Below are the code and all the weights of a small trained network. Each question names an input and a target symbol and asks about switching units off, where a switched-off unit gives its printed mean instead of its output.

import numpy as np


def w(rows, s, z=0):
    codes = np.array(rows[::2]) - 128.0
    scale = np.full(codes.shape[1], s)
    scale[-1] = z or s
    return codes * scale


def f(y):
    return np.maximum(y, 0)


def softmax(a):
    e = np.exp(a - a.max(-1, keepdims=True))
    return e / e.sum(-1, keepdims=True)


def log_softmax(a):
    a = a - a.max(-1, keepdims=True)
    return a - np.log(np.exp(a).sum(-1, keepdims=True))


def net(x, mask):
    ids = ['Σαγεηθλω'.index(c) for c in x.split()]
    T = len(ids)
    res = E[ids] + P[:T]
    r = res
    for j in range(2):
        rows = slice(3 * j, 3 * j + 3)
        q, k, v = (r @ M[0][rows].T for M in (Q, K, V))
        z = softmax(np.where(np.tri(T) > 0, q @ k.T / 3**0.5, -1e9)) @ v
        o = O[0][rows]
        res = res + np.where(mask[j], z, o[:, -1]) @ o[:, :-1]
    y = f(res @ A[0][:, :-1].T + A[0][:, -1])
    res = res + np.where(mask[2:14], y, B[0][:, -1]) @ B[0][:, :-1]
    return log_softmax(res[-1] @ U[:, :-1].T + U[:, -1])


Q, K, V, O, A, B = {}, {}, {}, {}, {}, {}
E = w([
[57,161,129,143,122,130,119,75],'Σ',
[61,126,97,134,194,3,102,74],'α',
[93,178,125,135,220,125,188,146],'γ',
[138,234,139,123,171,129,140,98],'ε',
[162,123,146,240,204,200,53,123],'η',
[194,213,129,148,130,52,180,36],'θ',
[111,164,99,175,56,137,76,61],'λ',
[141,94,47,133,143,100,65,214],'ω',
],0.02)
P = w([
[55,112,23,135,178,128,101,106],'0',
[69,125,155,218,160,26,161,111],'1',
[106,208,1,121,171,152,91,133],'2',
[100,86,69,125,155,168,140,116],'3',
[106,111,175,189,128,43,138,121],'4',
[141,201,56,115,147,153,34,114],'5',
[149,69,94,114,123,182,141,123],'6',
[145,91,201,159,101,45,107,127],'7',
[190,208,91,93,115,160,2,107],'8',
[168,65,102,123,117,184,141,130],'9',
[138,88,205,152,93,38,99,141],'10',
],0.014)
Q[0] = w([
[114,205,117,193,171,97,83,59],'head 1',
[104,25,242,126,138,139,193,161],'head 1',
[129,81,254,108,152,115,152,88],'head 1',
[155,25,111,49,23,131,198,189],'head 2',
[135,179,76,75,175,188,117,89],'head 2',
[103,206,39,117,91,106,17,191],'head 2',
],0.0093)
K[0] = w([
[162,123,171,99,98,152,163,133],'head 1',
[77,160,109,172,185,117,147,109],'head 1',
[100,162,131,131,178,141,157,103],'head 1',
[90,134,59,199,181,107,137,104],'head 2',
[249,125,123,137,106,138,77,121],'head 2',
[205,34,141,102,74,140,150,105],'head 2',
],0.014)
V[0] = w([
[160,61,77,142,119,130,84,215],'head 1',
[88,156,161,167,36,157,113,195],'head 1',
[192,96,88,137,213,44,166,182],'head 1',
[35,207,233,40,218,152,110,190],'head 2',
[143,211,153,126,144,85,102,154],'head 2',
[91,178,59,2,67,2,160,131],'head 2',
],0.0064)
O[0] = w([
[183,63,117,66,155,169,94,176,6],'head 1',
[219,51,86,136,150,141,137,2,25],'head 1',
[186,53,151,87,97,123,45,246,164],'head 1',
[94,103,223,54,182,159,81,87,140],'head 2',
[118,196,180,41,89,122,90,118,253],'head 2',
[172,113,100,59,42,95,190,97,113],'head 2',
],0.0063,0.0049)
A[0] = w([
[67,52,146,173,75,40,75,92,81],'neuron 1',
[81,54,245,207,102,116,219,170,55],'neuron 2',
[160,111,89,178,115,196,134,152,124],'neuron 3',
[124,101,220,132,193,91,165,131,89],'neuron 4',
[148,67,133,134,81,110,141,178,109],'neuron 5',
[133,93,238,170,87,103,215,152,3],'neuron 6',
[140,139,105,78,169,143,86,138,139],'neuron 7',
[97,160,116,153,84,236,115,140,78],'neuron 8',
[165,158,65,137,154,176,93,125,148],'neuron 9',
[105,152,81,68,185,186,100,78,96],'neuron 10',
[7,48,91,85,106,177,155,148,83],'neuron 11',
[159,146,153,162,109,120,69,104,157],'neuron 12',
],0.011,0.007)
B[0] = w([
[136,97,159,151,163,142,176,94,209],'neuron 1',
[119,115,98,42,150,178,128,133,167],'neuron 2',
[84,130,122,93,85,130,139,109,191],'neuron 3',
[155,130,49,138,84,86,148,137,196],'neuron 4',
[129,170,182,156,165,168,63,96,149],'neuron 5',
[197,109,96,140,122,187,10,73,155],'neuron 6',
[103,126,164,97,117,160,138,146,204],'neuron 7',
[142,122,173,124,158,88,80,129,194],'neuron 8',
[190,121,141,114,118,92,104,114,254],'neuron 9',
[160,77,133,141,136,178,163,113,232],'neuron 10',
[163,85,133,151,67,98,207,154,147],'neuron 11',
[70,118,89,142,119,138,157,179,254],'neuron 12',
],0.014,0.0094)
U = w([
[120,128,197,216,61,153,192,163,58],'Σ',
[105,83,156,85,166,35,160,148,81],'α',
[97,119,56,153,124,180,188,234,137],'γ',
[1,132,171,25,113,172,136,74,178],'ε',
[113,130,179,176,184,91,104,169,115],'η',
[40,193,160,116,103,40,127,196,221],'θ',
[179,116,81,169,117,117,115,90,2],'λ',
[128,74,76,19,132,83,123,169,95],'ω',
],0.0082,0.0048)

Each question gives the input, a string of symbols that net reads in full, and the target symbol t.
The units are the heads (3 rows each of Q, K, V and O) and the neurons (one row each of A and B). Each row of codes is followed by its name. A weight is (code - 128) times the scale printed after its matrix; where a second scale follows, it is the last column's (O, A, B and U).
mask holds one flag per unit, heads first, then neurons. A switched-off unit (its flag False) gives its mean, the last column of its rows in O or B, instead of its output. The means were averaged over made-up inputs and are rounded, as every weight is.
A unit's drop is (log p(t) with every unit on - log p(t) with that unit switched off) / (log p(t) with every unit on - log p(t) with every unit switched off).
The circuit of an input: a set's keep is (log p(t) with only the set's units on - log p(t) with every unit switched off) / (log p(t) with every unit on - log p(t) with every unit switched off). Starting from the 12 units with the biggest drops (on a tie, the unit counted first), units are removed one at a time, each time the one whose removal leaves the highest keep (on an exact tie, the one counted first), for as long as the keep stays at least 0.8.
circuit, biggest first: the units of the circuit, biggest drop first
most important unit: the unit with the biggest drop
top k neurons: the k neurons with the biggest drops, biggest first
heads that matter: for each layer, one digit per head in row order, 1 if its drop is at least 0.15 and else 0, layers parted by /
input λ λ ω Σ ε α, target ε: circuit, biggest first	head 2; neuron 7; neuron 4
input η ε ε, target η: circuit, biggest first	head 2; neuron 8
input Σ ε Σ η, target η: most important unit	neuron 8
input Σ ε γ λ γ θ θ η Σ, target θ: circuit, biggest first	head 2; head 1; neuron 10
input Σ η ε η θ Σ, target θ: heads that matter	11
input ε θ ε λ, target λ: circuit, biggest first	head 1; head 2
input η λ ε η λ ε, target λ: circuit, biggest first	head 1; neuron 9
input ε θ ω ε γ ε λ ω η, target ω: heads that matter	10
input η ε Σ λ, target λ: top 2 neurons	neuron 9; neuron 7
input ε θ γ, target θ: circuit, biggest first	head 1; head 2; neuron 10
input ε ε λ θ η λ η ε ε ε γ, target ω: circuit, biggest first	neuron 4; neuron 2
input ε ω ε θ, target θ: circuit, biggest first	head 1; neuron 10
input λ ε α, target λ: circuit, biggest first	head 1; head 2; neuron 12
input α Σ α η η η η, target η: circuit, biggest first	head 2
input ε η α ε η η Σ, target Σ: top 2 neurons	neuron 11; neuron 10
input ε η ε η θ α Σ, target Σ: top 2 neurons	neuron 11; neuron 2
input ε ε ε ε λ ε θ Σ γ, target θ: top 3 neurons	neuron 10; neuron 1; neuron 6
input ω η Σ η ε ε η, target ε: top 2 neurons	neuron 3; neuron 7
input η ε ε λ λ ε η η γ ε ω, target η: heads that matter	00
input λ θ η ω ε θ, target ω: heads that matter	10
